Here is a tiny trained network, its code and every weight. The questions are about switching its units off for an input and a class, where a switched-off unit gives its printed mean instead of its output.

import numpy as np


def w(rows, s, z=0):
    codes = np.array(rows[::2]) - 128.0
    scale = np.full(codes.shape[1], s)
    scale[-1] = z or s
    return codes * scale


def f(y):
    return np.maximum(y, 0)


def log_softmax(a):
    a = a - a.max(-1, keepdims=True)
    return a - np.log(np.exp(a).sum(-1, keepdims=True))


def net(x, mask):
    res = np.array(x, float).reshape(1, 4) / 4 @ E
    y = f(res @ A[0][:, :-1].T + A[0][:, -1])
    res = res + np.where(mask, y, B[0][:, -1]) @ B[0][:, :-1]
    return log_softmax(res[-1] @ U[:, :-1].T + U[:, -1])


A, B = {}, {}
E = w([
[221,232,113,144,183,212],'x0',
[174,27,18,160,171,114],'x1',
[95,134,127,132,167,136],'x2',
[39,197,2,123,80,181],'x3',
],0.0096)
A[0] = w([
[115,145,110,138,108,178,90],'N0',
[92,230,103,121,90,140,152],'N1',
[167,69,135,118,137,133,140],'N2',
[103,89,93,142,119,112,114],'N3',
[171,122,93,137,159,152,67],'N4',
[101,133,109,133,112,111,149],'N5',
[85,153,175,112,90,100,191],'N6',
[105,5,85,116,119,95,149],'N7',
[47,111,3,136,58,144,182],'N8',
[225,139,43,151,199,153,15],'N9',
[110,113,101,122,104,120,70],'N10',
[116,60,158,151,171,113,255],'N11',
[117,81,166,123,139,150,159],'N12',
[164,191,224,122,156,135,151],'N13',
[141,245,94,116,93,147,163],'N14',
[71,146,187,134,87,107,207],'N15',
[105,140,66,119,128,123,116],'N16',
[144,181,159,162,126,156,141],'N17',
[182,122,185,113,155,128,203],'N18',
[164,117,78,144,174,140,88],'N19',
[33,120,204,116,69,95,202],'N20',
[74,97,170,123,89,142,193],'N21',
[106,110,145,127,120,95,248],'N22',
],0.015,0.0048)
B[0] = w([
[110,127,118,121,145,165,158],'N0',
[80,135,157,102,135,191,206],'N1',
[148,114,145,182,115,168,178],'N2',
[99,130,94,152,117,90,170],'N3',
[169,105,119,99,117,115,165],'N4',
[125,119,104,131,127,123,156],'N5',
[140,93,151,82,112,148,188],'N6',
[121,171,112,234,115,154,228],'N7',
[102,110,2,111,172,90,252],'N8',
[150,24,158,61,91,137,211],'N9',
[138,128,88,124,138,121,149],'N10',
[154,127,159,202,90,143,208],'N11',
[152,139,148,142,115,139,166],'N12',
[148,194,147,114,178,57,218],'N13',
[63,140,161,91,143,169,208],'N14',
[134,94,164,60,108,95,196],'N15',
[135,128,77,114,143,140,173],'N16',
[123,173,144,121,158,106,174],'N17',
[161,135,163,141,161,78,203],'N18',
[148,104,131,107,71,106,176],'N19',
[197,58,105,75,105,144,225],'N20',
[151,77,121,117,114,116,183],'N21',
[154,132,132,152,83,132,180],'N22',
],0.031,0.018)
U = w([
[214,97,172,161,107,118,247],'0',
[119,90,71,89,111,166,116],'1',
[148,218,165,142,202,79,179],'2',
[59,206,129,115,162,213,5],'3',
[146,189,126,255,69,168,87],'4',
[110,162,35,197,160,110,97],'5',
],0.0094,0.0031)

Each question gives the input, the list of numbers given to net, and the class t.
The units are the neurons (one row each of A and B). Each row of codes is followed by its name. A weight is (code - 128) times the scale printed after its matrix; where a second scale follows, it is the last column's (A, B and U).
mask holds one flag per neuron, in row order. A switched-off neuron (its flag False) gives its mean, the last column of its row in B, instead of its output. The means were averaged over made-up inputs and are rounded, as every weight is.
A unit's drop is (log p(t) with every unit on - log p(t) with that unit switched off) / (log p(t) with every unit on - log p(t) with every unit switched off).
The circuit of an input: a set's keep is (log p(t) with only the set's units on - log p(t) with every unit switched off) / (log p(t) with every unit on - log p(t) with every unit switched off). Starting from the 12 units with the biggest drops (on a tie, the unit counted first), units are removed one at a time, each time the one whose removal leaves the highest keep (on an exact tie, the one counted first), for as long as the keep stays at least 0.8.
circuit, biggest first: the units of the circuit, biggest drop first
top k neurons: the k neurons with the biggest drops, biggest first
drop when u is switched off: that unit's drop, to one decimal
input [3,-5,7,1], class 3: top neuron => N1
input [-7,0,0,-1], class 0: top 3 neurons => N20, N15, N21
input [1,-5,8,8], class 3: top 2 neurons => N1, N14
input [0,1,2,2], class 5: top 2 neurons => N9, N20
input [4,0,0,4], class 3: circuit, biggest first => N20, N14
input [-5,1,-2,3], class 5: top 2 neurons => N9, N7
input [-8,1,2,-4], class 4: top 2 neurons => N7, N9
input [0,5,-7,8], class 5: top 2 neurons => N8, N20
input [0,1,3,-5], class 4: top 3 neurons => N9, N20, N15
input [-4,8,8,0], class 4: top 2 neurons => N7, N11
input [-8,1,8,-1], class 4: top 2 neurons => N7, N9
input [0,0,5,0], class 0: top 4 neurons => N8, N7, N13, N14
input [-7,6,-5,0], class 4: top 2 neurons => N7, N11
input [1,-7,-5,-6], class 2: circuit, biggest first => N13
input [0,8,7,-2], class 4: top 2 neurons => N7, N20
input [3,0,-4,-5], class 2: drop when N13 is switched off => 0.3
input [-3,7,6,8], class 5: drop when N22 is switched off => 0.0
input [-3,-1,8,-1], class 0: drop when N8 is switched off => 0.2
